Below are the code and all the weights of a small trained network. Each question names an input and a target symbol and asks about switching units off, where a switched-off unit gives its printed mean instead of its output.

import numpy as np


def w(rows, s, z=0):
    codes = np.array(rows[::2]) - 128.0
    scale = np.full(codes.shape[1], s)
    scale[-1] = z or s
    return codes * scale


def norm(h):
    return h / np.sqrt((h * h).mean(-1, keepdims=True) + 1e-5)


def f(y):
    return y / 2 * (1 + np.tanh(0.7978845608 * (y + 0.044715 * y**3)))


def softmax(a):
    e = np.exp(a - a.max(-1, keepdims=True))
    return e / e.sum(-1, keepdims=True)


def log_softmax(a):
    a = a - a.max(-1, keepdims=True)
    return a - np.log(np.exp(a).sum(-1, keepdims=True))


def net(x, mask):
    ids = ['βδεζλμστ'.index(c) for c in x.split()]
    T = len(ids)
    res = E[ids] + P[:T]
    u = 0
    for l in range(2):
        r = norm(res)
        for j in range(2):
            rows = slice(2 * j, 2 * j + 2)
            q, k, v = (r @ M[l][rows].T for M in (Q, K, V))
            z = softmax(np.where(np.tri(T) > 0, q @ k.T / 2**0.5, -1e9)) @ v
            o = O[l][rows]
            res = res + np.where(mask[u + j], z, o[:, -1]) @ o[:, :-1]
        u += 2
        y = f(norm(res) @ A[l][:, :-1].T + A[l][:, -1])
        res = res + np.where(mask[u : u + 16], y, B[l][:, -1]) @ B[l][:, :-1]
        u += 16
    return log_softmax(norm(res)[-1] @ U[:, :-1].T + U[:, -1])


Q, K, V, O, A, B = {}, {}, {}, {}, {}, {}
E = w([
[160,165,91,153,152,115,75,148,178,150],'β',
[129,132,176,119,142,6,127,145,161,108],'δ',
[139,122,180,170,115,180,95,96,154,158],'ε',
[144,184,181,175,117,151,104,116,106,208],'ζ',
[70,127,139,70,210,121,105,110,110,103],'λ',
[99,156,74,97,58,148,101,57,123,143],'μ',
[197,183,178,185,163,126,78,67,139,110],'σ',
[142,216,151,132,141,145,162,112,165,137],'τ',
],0.023)
P = w([
[89,94,137,86,171,98,56,144,221,226],'0',
[10,164,59,255,104,116,130,129,137,146],'1',
[171,252,145,39,108,110,67,184,6,40],'2',
[156,57,133,47,147,94,192,77,192,203],'3',
[88,127,49,173,135,249,215,89,140,92],'4',
[127,200,192,36,123,117,6,207,28,87],'5',
],0.0096)
Q[0] = w([
[48,130,144,189,177,95,88,143,140,160],'0.h0',
[142,22,104,198,158,130,255,67,250,166],'0.h0',
[175,61,111,95,169,118,140,14,195,211],'0.h1',
[142,107,88,154,114,186,176,179,113,100],'0.h1',
],0.0089)
K[0] = w([
[140,65,160,140,175,113,125,227,69,158],'0.h0',
[60,115,161,141,50,91,13,254,117,125],'0.h0',
[103,108,90,90,25,54,138,138,97,101],'0.h1',
[71,110,111,142,129,171,43,197,115,168],'0.h1',
],0.0077)
V[0] = w([
[136,103,133,200,154,132,28,143,74,129],'0.h0',
[197,167,165,207,169,148,144,130,168,93],'0.h0',
[86,156,93,118,115,220,118,111,156,106],'0.h1',
[159,129,168,160,255,141,150,103,138,69],'0.h1',
],0.0071)
O[0] = w([
[123,63,142,173,120,176,23,100,124,169,129],'0.h0',
[168,148,124,141,254,89,129,73,175,111,1],'0.h0',
[64,146,65,113,115,169,127,131,107,93,128],'0.h1',
[200,93,76,190,135,147,97,94,43,121,234],'0.h1',
],0.01,0.0022)
A[0] = w([
[109,121,141,143,111,116,119,127,180,195,119],'0.n0',
[121,60,120,105,184,112,100,148,157,134,39],'0.n1',
[125,53,121,124,107,194,173,148,86,120,5],'0.n2',
[172,115,156,100,77,146,129,146,96,94,81],'0.n3',
[158,113,180,123,158,91,87,194,144,132,193],'0.n4',
[202,125,144,98,164,105,151,135,158,170,181],'0.n5',
[107,129,181,119,120,183,131,121,161,145,137],'0.n6',
[105,117,96,151,110,197,145,162,102,146,69],'0.n7',
[72,157,101,123,110,148,149,134,94,157,126],'0.n8',
[97,109,112,246,81,149,143,112,145,151,87],'0.n9',
[96,151,90,204,156,174,185,104,192,160,113],'0.n10',
[132,202,93,106,113,140,155,193,126,104,22],'0.n11',
[109,118,162,102,184,103,157,147,131,95,87],'0.n12',
[105,63,154,100,115,137,133,123,187,131,79],'0.n13',
[93,132,132,107,148,146,62,157,110,130,47],'0.n14',
[176,109,87,146,66,112,102,88,101,97,50],'0.n15',
],0.012,0.0026)
B[0] = w([
[97,122,111,82,116,118,114,155,100,76,193],'0.n0',
[139,100,134,141,98,89,99,104,134,135,202],'0.n1',
[146,105,95,63,141,164,113,129,125,184,140],'0.n2',
[94,105,100,146,181,121,139,125,118,164,151],'0.n3',
[143,112,104,139,115,202,119,115,105,134,254],'0.n4',
[136,154,175,105,101,184,155,152,123,112,216],'0.n5',
[126,152,99,102,157,91,144,147,118,119,175],'0.n6',
[146,120,139,114,158,142,137,117,118,126,178],'0.n7',
[153,98,130,126,146,110,126,114,167,116,239],'0.n8',
[98,131,118,189,164,101,117,143,137,124,193],'0.n9',
[118,113,133,252,110,128,114,161,110,153,208],'0.n10',
[92,131,143,111,147,127,117,116,94,118,187],'0.n11',
[123,111,108,174,105,127,116,156,128,118,214],'0.n12',
[143,144,120,128,160,97,152,131,189,101,167],'0.n13',
[143,102,150,134,65,124,151,161,115,126,249],'0.n14',
[139,116,171,178,156,103,87,104,124,152,143],'0.n15',
],0.013,0.0055)
Q[1] = w([
[99,131,161,201,125,130,98,80,132,34],'1.h0',
[195,156,182,109,154,195,194,88,181,35],'1.h0',
[93,110,145,184,129,155,1,171,6,78],'1.h1',
[177,72,94,146,140,173,127,88,149,114],'1.h1',
],0.0082)
K[1] = w([
[109,91,70,172,182,154,203,86,59,61],'1.h0',
[127,117,119,128,134,131,172,106,195,110],'1.h0',
[165,117,81,142,164,134,254,46,165,158],'1.h1',
[149,89,109,174,112,160,100,143,76,93],'1.h1',
],0.0091)
V[1] = w([
[116,207,208,104,162,190,134,50,75,157],'1.h0',
[61,104,140,162,134,21,169,124,162,68],'1.h0',
[204,106,191,122,208,116,85,253,110,83],'1.h1',
[77,63,108,112,216,89,143,201,28,122],'1.h1',
],0.0054)
O[1] = w([
[110,99,150,106,44,106,103,224,81,97,3],'1.h0',
[222,108,138,204,136,155,80,151,163,163,195],'1.h0',
[89,163,128,113,91,178,161,255,80,60,161],'1.h1',
[76,154,176,113,83,153,109,163,127,74,242],'1.h1',
],0.0084,0.0025)
A[1] = w([
[88,102,87,96,84,145,83,74,120,90,4],'1.n0',
[10,112,150,125,100,147,172,100,125,92,29],'1.n1',
[95,105,89,236,174,103,148,122,148,97,95],'1.n2',
[156,114,146,86,101,83,69,84,108,176,2],'1.n3',
[146,119,127,55,114,182,230,66,67,138,105],'1.n4',
[175,189,117,182,160,135,197,106,98,69,140],'1.n5',
[146,48,149,98,154,109,120,154,121,104,145],'1.n6',
[211,125,153,118,92,155,179,169,150,109,108],'1.n7',
[126,93,61,81,90,70,163,122,194,159,52],'1.n8',
[190,189,131,38,106,143,133,114,122,102,105],'1.n9',
[108,126,150,76,66,146,184,159,131,123,103],'1.n10',
[166,127,154,89,151,93,113,25,87,122,104],'1.n11',
[163,94,133,178,70,182,101,120,122,102,106],'1.n12',
[107,131,122,127,136,186,120,67,61,114,86],'1.n13',
[128,94,115,63,85,47,133,70,89,150,49],'1.n14',
[154,247,103,49,214,69,172,100,156,87,100],'1.n15',
],0.011,0.0037)
B[1] = w([
[169,113,142,128,157,124,188,148,101,162,203],'1.n0',
[173,185,120,100,211,133,235,170,107,140,184],'1.n1',
[62,145,169,255,136,107,112,51,83,185,254],'1.n2',
[192,80,133,117,143,86,194,206,110,219,170],'1.n3',
[132,92,101,151,105,143,16,185,192,127,168],'1.n4',
[85,63,78,60,215,102,116,137,100,129,191],'1.n5',
[148,168,186,190,51,97,158,116,126,147,212],'1.n6',
[158,163,146,108,102,157,247,127,142,146,185],'1.n7',
[106,216,113,68,187,111,110,148,77,69,161],'1.n8',
[74,122,174,211,139,46,158,122,242,147,193],'1.n9',
[172,104,122,180,133,114,33,27,122,72,193],'1.n10',
[144,117,156,53,155,117,147,98,116,167,175],'1.n11',
[116,125,65,105,162,128,162,124,174,114,235],'1.n12',
[124,152,132,116,114,122,145,153,196,90,209],'1.n13',
[72,74,142,109,124,104,154,186,140,217,189],'1.n14',
[55,208,156,91,140,13,67,153,168,51,181],'1.n15',
],0.009,0.0065)
U = w([
[81,83,77,200,111,104,74,41,115,142,196],'β',
[124,179,72,158,188,157,237,141,63,137,2],'δ',
[159,97,14,107,125,192,98,139,155,107,198],'ε',
[194,195,179,137,46,149,137,88,167,141,102],'ζ',
[109,159,125,96,48,166,91,112,3,84,140],'λ',
[141,86,125,84,111,80,142,150,97,213,120],'μ',
[239,146,105,90,178,130,75,35,64,124,148],'σ',
[94,137,94,79,167,31,88,117,166,73,82],'τ',
],0.0065,0.0019)

Each question gives the input, a string of symbols that net reads in full, and the target symbol t.
The units are the heads (2 rows each of Q, K, V and O) and the neurons (one row each of A and B). Each row of codes is followed by its name. A weight is (code - 128) times the scale printed after its matrix; where a second scale follows, it is the last column's (O, A, B and U).
mask holds one flag per unit, layer by layer, with each layer's heads first. A switched-off unit (its flag False) gives its mean, the last column of its rows in O or B, instead of its output. The means were averaged over made-up inputs and are rounded, as every weight is.
A unit's drop is (log p(t) with every unit on - log p(t) with that unit switched off) / (log p(t) with every unit on - log p(t) with every unit switched off).
The circuit of an input: a set's keep is (log p(t) with only the set's units on - log p(t) with every unit switched off) / (log p(t) with every unit on - log p(t) with every unit switched off). Starting from the 12 units with the biggest drops (on a tie, the unit counted first), units are removed one at a time, each time the one whose removal leaves the highest keep (on an exact tie, the one counted first), for as long as the keep stays at least 0.8.
circuit, biggest first: the units of the circuit, biggest drop first
most important unit: the unit with the biggest drop
k most important neurons: the k neurons with the biggest drops, biggest first
top k neurons in layer l: the k neurons of layer l with the biggest drops, biggest first
which heads matter: for each layer, one digit per head in row order, 1 if its drop is at least 0.15 and else 0, layers parted by /
input ζ μ λ λ μ, target δ: which heads matter	11 / 00
input ζ λ λ λ δ, target β: which heads matter	10 / 00
input σ ε ζ, target σ: which heads matter	11 / 00
input λ τ λ λ λ, target ε: which heads matter	00 / 00
input ε δ ε, target ε: circuit, biggest first	1.n2; 1.n12
input ζ δ μ σ, target τ: circuit, biggest first	0.h1; 0.n6; 1.n15
input τ δ μ, target τ: circuit, biggest first	0.h0; 1.n15
input λ λ τ ε μ δ, target μ: 2 most important neurons	0.n0; 1.n3
input δ λ δ, target λ: most important neuron	0.n3
input λ μ δ, target μ: circuit, biggest first	1.h1; 0.h0; 1.n14; 1.n3
input λ ε ε, target λ: top 2 neurons in layer 0	0.n3; 0.n6
input μ δ λ λ λ, target ε: 3 most important neurons	0.n2; 0.n9; 1.n4
input λ λ μ μ δ ζ, target μ: which heads matter	00 / 01
input σ λ μ, target σ: most important unit	0.n15
input λ ζ λ ε τ, target β: 2 most important neurons	0.n10; 1.n2
input δ δ λ δ δ, target ε: 2 most important neurons	0.n5; 0.n4
input μ σ λ ζ, target τ: 2 most important neurons	0.n6; 0.n0
input λ λ λ τ, target δ: top 2 neurons in layer 1	1.n5; 1.n7
input λ λ ε λ, target μ: which heads matter	01 / 00
input σ ζ δ, target σ: which heads matter	11 / 00
input λ λ μ, target μ: which heads matter	00 / 00
input δ λ ζ λ δ, target δ: 2 most important neurons	0.n5; 1.n7
input λ λ λ λ δ, target β: which heads matter	00 / 00
input μ σ δ λ, target ζ: most important neuron	0.n5
input μ σ β, target σ: which heads matter	01 / 00
input δ δ δ, target δ: top 3 neurons in layer 0	0.n4; 0.n12; 0.n14
input ε μ μ ε, target τ: most important unit	0.h1
input ε λ μ λ λ ζ, target λ: which heads matter	00 / 10
